Each row has a name. Each question is about the rows just above it.

Columns, left to right: Y L M A
z351: [104 -35  23  25]
z340: [-28 -39  57 -52]
z254: [ 81 -10 -29  29]
z133: [-25  -2 -26  26]
Which column holds this, read top down? [ 23  57 -29] -> M
z351 without one entry, shuffled: [ 23 -35  25]. Gone: -> [104]
Which column holds this, read top down? [104 -28] -> Y
Shuffled z133 with one entry gone: [ -2 -25  26], missing -> [-26]

Columns, left to right: J X U V R T Q
z481: [-44 -46 -34  35 -57  18  31]
z450: [ 43  22   9 -92  29  -7 -95]
z269: [ 28 -48 -35  31 -57  16  27]
z868: [ 23  -8 -28 -67 -11   9 -68]
[-44  43] is in which column, read top down? -> J
Shuffled z269 with one entry gone: [-57  28  31 -48 -35  16], missing -> [27]
[43 28] is in which column, read top down? -> J
z269 without one entry, shuffled: [-57 -35 -48  31  27  16]. Gone: -> [28]

Columns, left to right: H F G B P K
z852: [-68  40  -4 -47  -9 -10]
z585: [  0 -13 -53 -48 -54 -84]
z321: [-68  40  -4 -47  72 -30]
Which column holds this, read top down? [-84 -30] -> K
[-53  -4] is in which column, read top down? -> G
Shuffled z585 with one entry gone: [-53 -48 -13 -84   0], missing -> [-54]
Which column holds [-13  40] top down? -> F
Shuffled z852 with one entry gone: [-47  40 -10 -68  -4], missing -> [-9]

Columns, left to right: S Z N D E
z901: [-76 -28  20 -34 -27]
z930: [  9 -24 -65  64  12]
z465: [ 42  18 -65 -55   1]
z327: [ 13 -26 -65  61 -24]
z375: [ 42  18  64 -55   1]
z724: [  9 -22 -65  64  12]
Which column holds [  1 -24] top down? -> E
[-65 -65  64] is in which column, read top down? -> N
Which entry of z901 is missing from [-28 -34 -76  20]? -> [-27]

Columns, left to right: nev Ven laru folu gal
z817: [ -1 -67  38 -61  85]
z176: [-44 -38  46 -52   8]
z108: [-30 -14  15 -23 -16]
z775: [-23  18  22   4 -33]
z248: [ 40  45 -24  54  -4]
z725: [-22  13  25   0 -26]
z689: [-26  -7  25 -18 -12]
z584: [-23   9  35  34 -17]
z962: [-42 -29  48 -45   2]
[-14  18  45  13  -7] is in which column, read top down? -> Ven
[ 85   8 -16] is in which column, read top down? -> gal
Which entry of z584 is missing from [-17   9  34 -23]? -> [35]
[-67 -38 -14] is in which column, read top down? -> Ven
Which column holds [45 13] top down? -> Ven

Columns, left to right: Tavob sib Fabob nukef dar Sakip mutad Geze
z913: [-13   6 -23   0  23 -56  20  -9]
z800: [-35  87 -28  44 -46  86 -15  35]
z15: [-45 -69  18 -42 -24 -45  -5   7]
z964: [-37 -38  13 -46  22 -56 -14  -4]
z491: [-54 -28 -25  30  -6  38 -33  44]
z70: [-37 -38  13 -46  22 -56  -8  23]
z507: [ -6 -58 -35   5 -48  36 -21 -36]
z194: [-56 -14 -43  25 -12  57 -15  36]
z241: [-54 -28 -25  30  -6  38 -33  37]
z603: [-61  27  -6  10  37  18   1   9]
z194 without one entry, shuffled: [-15 -12  25  57 -43 -56 -14]. Gone: -> [36]
Which column holds [ 18  13 -25  13 -35 -43 -25  -6] top down? -> Fabob
Which entry of z507 is missing from [-48 -36 -58   5  36 -21  -6]? -> [-35]
Which column holds this, read top down? [  6  87 -69 -38 -28 -38 -58 -14 -28] -> sib
Which entry of z800 is missing from [-15 -28  44  35  87 -46 -35]? -> [86]
[-9 35] is in which column, read top down? -> Geze

Columns, left to right: vomoz Kup Dozeg savi Nup dogu Zov
z749: [-61  60 -75  40  13 105  28]
z695: [-12 -33 -60  28 -31 -11   1]
z230: [ 34  21  26 -14  -7  18  23]
z617: [ 12  11 -20  -8  -2 -51 -32]
z767: [  4  -7   5 -61 -12   1  81]
z389: [-12  58  12  66  20  -7 -42]
z288: [-17  13 -18  42  39   2 -31]
z639: [ 29  28  52  20 -92 -50 -38]
z983: [ 42  11  29  47  -4 -44 -22]
z142: [  6 -50  -5 -34 -26  28  21]
Which column holds [  5  12 -18  52  29] top down? -> Dozeg
[11 -7 58 13] is in which column, read top down? -> Kup
Shuffled z639 with one entry gone: [ 28  52 -92 -38 -50  20], missing -> [29]
[  2 -50 -44] is in which column, read top down? -> dogu

Columns, left to right: tid vev gemes pag
z576: [-52 -40  19 -67]
z17: [-42  45  28   8]
z105: [-51 -14  -2   3]
z845: [-29 -31   2  36]
z494: [-33  35  26  50]
z875: [-52 -40  -3  37]
z224: [-42  20  -1 -61]
z255: [-10 109  23 -60]
z886: [-31  61  27   7]
Which entry of z845 is missing from [-31   2 -29]? -> [36]
Which column holds [  3  36  50  37 -61] top down? -> pag

Columns, left to right: zub supug kave degi lapeb bisi
z851: [-78 -96 -64 -99 -77 -65]
z69: [  7 -25 -51 -99  12  90]
z573: [ 60  31   1 -20 -19 -88]
z940: [ 84  93 -35  43 -62 -81]
z373: [ 54 -87 -11 -38  31  79]
z290: [-82 -42 106 -20 -34 -80]
Shuffled z573 with one entry gone: [  1 -88  60  31 -19], missing -> [-20]
[ 7 60 84] is in which column, read top down? -> zub
Which entry of z851 is missing from [-65 -96 -77 -99 -64]? -> [-78]
Shuffled z851 with one entry gone: [-77 -78 -65 -99 -96], missing -> [-64]

Columns, left to right: nuga mubub tunub zurof dapek mezi Gam luf Kep
z149: [   6 -110   32  -31  -44   33   -6  -27  -89]
z29: [ 13  84 -38  35   9 -47 -37  19  73]
z619: [-103  -69   51  -28  -50   -3   30   11  -88]
z315: [-103  -69   51  -28  -50   -3  -87   11  -88]
z415: [-21  54 -52 -22  -1 -32  14 -24 -51]
Shuffled z149 with one entry gone: [  33  -44   -6  -89    6 -110  -27  -31], missing -> [32]
Shuffled z315 with one entry gone: [ -50   11  -87  -69   51  -28   -3 -103], missing -> [-88]
Which column holds [-38  51  51 -52] top down? -> tunub
Which entry of z415 is missing from [-24 -52 -21  -1 -51  54 -32  14]? -> [-22]

Columns, left to right: bipen bifov takof div Luzoz Tufol
z103: [ 21  20  14 -87  46   6]
z172: [-26  34  85 -14 -48   2]
z826: [-41 -14  63 -34 -62  32]
z934: [-34   4 -18 -57 -42  65]
z185: [ 27 -13  25  38  34 -84]
z570: [ 20 -42  49  29  25 -84]
z103 without one entry, shuffled: [-87  20   6  14  46]. Gone: -> [21]
Which column holds this, read top down? [ 34 -14   4 -13 -42] -> bifov

